Below is a small trained network, with its code and all its weights. Each question gives an input and a target symbol and asks what happens when units are switched off, that is, made to give their printed mean instead of their output.

import numpy as np


def w(rows, s, z=0):
    codes = np.array(rows[::2]) - 128.0
    scale = np.full(codes.shape[1], s)
    scale[-1] = z or s
    return codes * scale


def softmax(a):
    e = np.exp(a - a.max(-1, keepdims=True))
    return e / e.sum(-1, keepdims=True)


def log_softmax(a):
    a = a - a.max(-1, keepdims=True)
    return a - np.log(np.exp(a).sum(-1, keepdims=True))


def net(x, mask):
    ids = ['ΔΛΠΣαβεζηθμτφω'.index(c) for c in x.split()]
    T = len(ids)
    res = E[ids] + P[:T]
    u = 0
    for l in range(3):
        r = res
        for j in range(3):
            rows = slice(2 * j, 2 * j + 2)
            q, k, v = (r @ M[l][rows].T for M in (Q, K, V))
            z = softmax(np.where(np.tri(T) > 0, q @ k.T / 2**0.5, -1e9)) @ v
            o = O[l][rows]
            res = res + np.where(mask[u + j], z, o[:, -1]) @ o[:, :-1]
        u += 3
    return log_softmax(res[-1] @ U[:, :-1].T + U[:, -1])


Q, K, V, O = {}, {}, {}, {}
E = w([
[73,50,112,151,70,161,156,169,127],'Δ',
[154,132,81,74,61,74,200,172,205],'Λ',
[110,152,136,135,114,131,82,183,169],'Π',
[184,150,84,109,99,214,157,153,197],'Σ',
[126,47,75,116,158,99,139,125,168],'α',
[124,106,176,126,149,117,84,178,113],'β',
[91,113,154,109,153,103,99,179,167],'ε',
[74,147,146,71,125,126,104,144,192],'ζ',
[153,93,98,255,124,142,165,68,211],'η',
[99,115,41,66,144,162,140,63,126],'θ',
[141,118,125,147,195,76,208,141,52],'μ',
[217,66,162,136,58,76,136,94,134],'τ',
[183,47,141,219,172,84,60,199,137],'φ',
[54,185,152,131,146,121,104,133,118],'ω',
],0.019)
P = w([
[106,195,88,179,61,82,54,168,30],'0',
[102,181,101,157,91,103,70,155,47],'1',
[100,164,116,135,120,113,86,140,70],'2',
[101,144,136,111,150,127,104,132,89],'3',
[98,129,155,88,174,143,121,120,106],'4',
[104,114,167,65,208,162,133,104,123],'5',
[99,97,194,50,223,177,150,94,154],'6',
[101,80,209,23,255,196,160,82,162],'7',
],0.0088)
Q[0] = w([
[125,89,75,78,155,53,167,121,148],'0.h0',
[220,9,63,186,91,209,126,147,155],'0.h0',
[60,159,160,113,119,156,125,108,68],'0.h1',
[5,81,24,140,165,187,138,217,150],'0.h1',
[88,106,176,152,62,188,157,151,125],'0.h2',
[212,208,206,100,112,104,122,142,143],'0.h2',
],0.026)
K[0] = w([
[94,63,150,40,137,74,191,89,151],'0.h0',
[253,5,100,163,113,223,151,132,142],'0.h0',
[96,163,159,78,160,120,132,138,57],'0.h1',
[37,136,142,145,254,196,176,166,198],'0.h1',
[70,199,201,72,45,203,143,73,171],'0.h2',
[110,232,55,165,64,139,115,247,129],'0.h2',
],0.021)
V[0] = w([
[90,220,205,181,72,102,156,207,76],'0.h0',
[160,85,126,130,41,116,119,114,89],'0.h0',
[102,254,247,116,129,89,74,84,79],'0.h1',
[133,153,152,83,99,126,78,44,30],'0.h1',
[143,146,83,69,140,70,44,3,156],'0.h2',
[99,164,176,114,145,109,166,238,190],'0.h2',
],0.0072)
O[0] = w([
[132,179,95,30,164,161,122,31,116,140],'0.h0',
[139,144,126,159,136,138,140,103,188,111],'0.h0',
[147,88,179,255,79,114,131,182,190,35],'0.h1',
[114,92,177,175,100,95,155,211,167,60],'0.h1',
[98,152,79,158,206,96,174,212,176,1],'0.h2',
[145,86,141,122,107,172,121,137,90,148],'0.h2',
],0.0059,0.0052)
Q[1] = w([
[166,63,66,142,111,176,150,98,97],'1.h0',
[193,181,142,144,149,139,141,150,158],'1.h0',
[103,119,176,90,95,156,93,149,78],'1.h1',
[91,145,147,223,120,195,146,111,138],'1.h1',
[115,118,137,206,138,99,139,127,60],'1.h2',
[168,193,250,116,147,154,67,186,183],'1.h2',
],0.027)
K[1] = w([
[223,82,104,121,193,179,167,92,133],'1.h0',
[122,180,40,158,69,131,98,130,72],'1.h0',
[137,149,219,88,150,197,127,173,119],'1.h1',
[61,155,153,250,76,215,163,95,164],'1.h1',
[106,102,140,246,153,94,162,87,42],'1.h2',
[112,228,208,128,74,119,1,220,171],'1.h2',
],0.019)
V[1] = w([
[232,159,116,186,103,146,150,134,158],'1.h0',
[254,128,100,117,106,30,150,113,133],'1.h0',
[135,45,145,99,101,78,105,109,101],'1.h1',
[63,99,126,160,79,159,152,38,128],'1.h1',
[109,109,97,197,164,93,129,178,93],'1.h2',
[145,166,157,118,193,155,107,80,177],'1.h2',
],0.0086)
O[1] = w([
[78,145,226,64,125,161,220,243,133,1],'1.h0',
[11,186,196,105,123,142,200,168,253,41],'1.h0',
[182,176,55,194,117,125,116,141,91,215],'1.h1',
[181,135,92,63,181,172,132,29,229,191],'1.h1',
[88,185,107,87,152,179,147,53,181,62],'1.h2',
[122,162,102,179,130,116,94,231,99,100],'1.h2',
],0.004,0.0026)
Q[2] = w([
[105,102,98,123,143,115,252,133,164],'2.h0',
[121,139,181,205,125,54,185,86,124],'2.h0',
[136,91,115,157,94,197,238,117,130],'2.h1',
[207,237,173,123,103,137,159,182,172],'2.h1',
[63,102,124,197,110,174,86,92,110],'2.h2',
[116,74,96,119,119,130,179,113,57],'2.h2',
],0.021)
K[2] = w([
[104,101,84,121,133,139,251,104,143],'2.h0',
[141,198,176,202,120,94,196,75,90],'2.h0',
[174,120,99,101,163,203,248,126,113],'2.h1',
[150,231,96,98,41,155,117,179,143],'2.h1',
[92,122,186,171,201,148,93,101,127],'2.h2',
[158,57,139,123,201,134,153,127,107],'2.h2',
],0.021)
V[2] = w([
[47,29,69,76,106,138,97,160,156],'2.h0',
[156,83,73,187,40,103,249,90,70],'2.h0',
[227,174,188,87,201,74,73,136,155],'2.h1',
[237,153,109,146,142,172,224,74,157],'2.h1',
[218,174,170,98,196,61,35,145,142],'2.h2',
[54,149,48,96,147,147,28,148,224],'2.h2',
],0.011)
O[2] = w([
[109,223,54,117,52,146,116,162,212,254],'2.h0',
[149,17,40,37,76,192,164,146,127,145],'2.h0',
[80,122,111,85,42,188,61,88,155,59],'2.h1',
[244,254,120,168,150,104,113,164,94,109],'2.h1',
[158,245,132,68,83,43,188,121,156,130],'2.h2',
[240,85,175,36,214,120,51,109,154,90],'2.h2',
],0.0053,0.0052)
U = w([
[133,130,109,151,121,129,132,109,106,89],'Δ',
[136,172,105,29,67,49,221,130,130,86],'Λ',
[77,191,58,211,64,160,125,98,129,68],'Π',
[160,193,159,105,141,224,104,215,56,171],'Σ',
[94,119,12,125,203,48,110,175,122,79],'α',
[101,128,190,66,142,183,145,36,135,105],'β',
[68,84,139,116,137,173,131,159,90,54],'ε',
[170,120,63,163,88,121,99,71,61,32],'ζ',
[182,169,123,204,152,137,187,34,175,167],'η',
[78,161,135,141,166,152,180,142,156,110],'θ',
[107,147,111,123,156,65,217,112,27,149],'μ',
[197,77,155,194,67,75,190,136,176,177],'τ',
[84,128,126,218,84,48,2,142,75,253],'φ',
[139,92,80,228,110,130,120,175,142,102],'ω',
],0.0068,0.0062)

Each question gives the input, a string of symbols that net reads in full, and the target symbol t.
The units are the heads (2 rows each of Q, K, V and O). Each row of codes is followed by its name. A weight is (code - 128) times the scale printed after its matrix; where a second scale follows, it is the last column's (O and U).
mask holds one flag per head, layer by layer. A switched-off head (its flag False) gives its mean, the last column of its rows in O, instead of its output. The means were averaged over made-up inputs and are rounded, as every weight is.
A unit's drop is (log p(t) with every unit on - log p(t) with that unit switched off) / (log p(t) with every unit on - log p(t) with every unit switched off).
The circuit of an input: a set's keep is (log p(t) with only the set's units on - log p(t) with every unit switched off) / (log p(t) with every unit on - log p(t) with every unit switched off). Starting from all 9 units, units are removed one at a time, each time the one whose removal leaves the highest keep (on an exact tie, the one counted first), for as long as the keep stays at least 0.8.
units of the circuit, in order: the units of the circuit, biggest drop first
most important unit: the unit with the biggest drop
heads that matter: for each layer, one digit per head in row order, 1 if its drop is at least 0.15 and else 0, layers parted by /
input Δ Σ θ Δ, target α: heads that matter : 001 / 000 / 000
input φ Π α μ η Σ Δ, target Σ: units of the circuit, in order : [2.h1; 1.h1]
input α Σ Δ, target β: units of the circuit, in order : [0.h2; 2.h2; 1.h2]
input Π Σ Δ Δ Δ Σ μ θ, target Π: units of the circuit, in order : [2.h2; 2.h0]
input β Δ Σ Π Δ ζ, target φ: most important unit : 0.h0
input Π φ Δ φ θ, target Λ: heads that matter : 000 / 000 / 101
input ζ Δ Δ μ Δ, target Π: heads that matter : 000 / 000 / 001
input Δ Λ η μ Σ Δ Π φ, target φ: units of the circuit, in order : [2.h0; 2.h1]
input Σ Δ Δ Σ ε Δ η φ, target φ: heads that matter : 110 / 010 / 110
input Σ φ μ μ Δ Δ ω, target φ: units of the circuit, in order : [1.h0; 0.h1]
input θ Σ Δ Σ Δ ε, target φ: heads that matter : 000 / 000 / 100
input ε Σ Δ Δ Δ ε, target β: heads that matter : 010 / 000 / 011
input τ ζ α, target α: heads that matter : 011 / 000 / 001
input Δ ω ζ Δ Δ, target ω: units of the circuit, in order : [0.h1; 2.h2; 0.h2]
input Σ ω α Δ Δ β, target φ: units of the circuit, in order : [2.h0]
input ω Σ Δ φ Σ η Λ Δ, target Σ: units of the circuit, in order : [1.h1; 2.h1]
input η Δ Δ φ α ζ β, target φ: heads that matter : 000 / 000 / 000
input ε Δ Σ ζ, target φ: heads that matter : 100 / 101 / 100
input φ θ φ Λ β Π, target φ: units of the circuit, in order : [2.h0; 1.h2]
input θ ω φ θ, target τ: most important unit : 0.h1
input Δ Σ Σ, target Σ: units of the circuit, in order : [2.h1; 1.h0]
input Δ μ Δ Σ Δ, target ε: heads that matter : 011 / 111 / 011
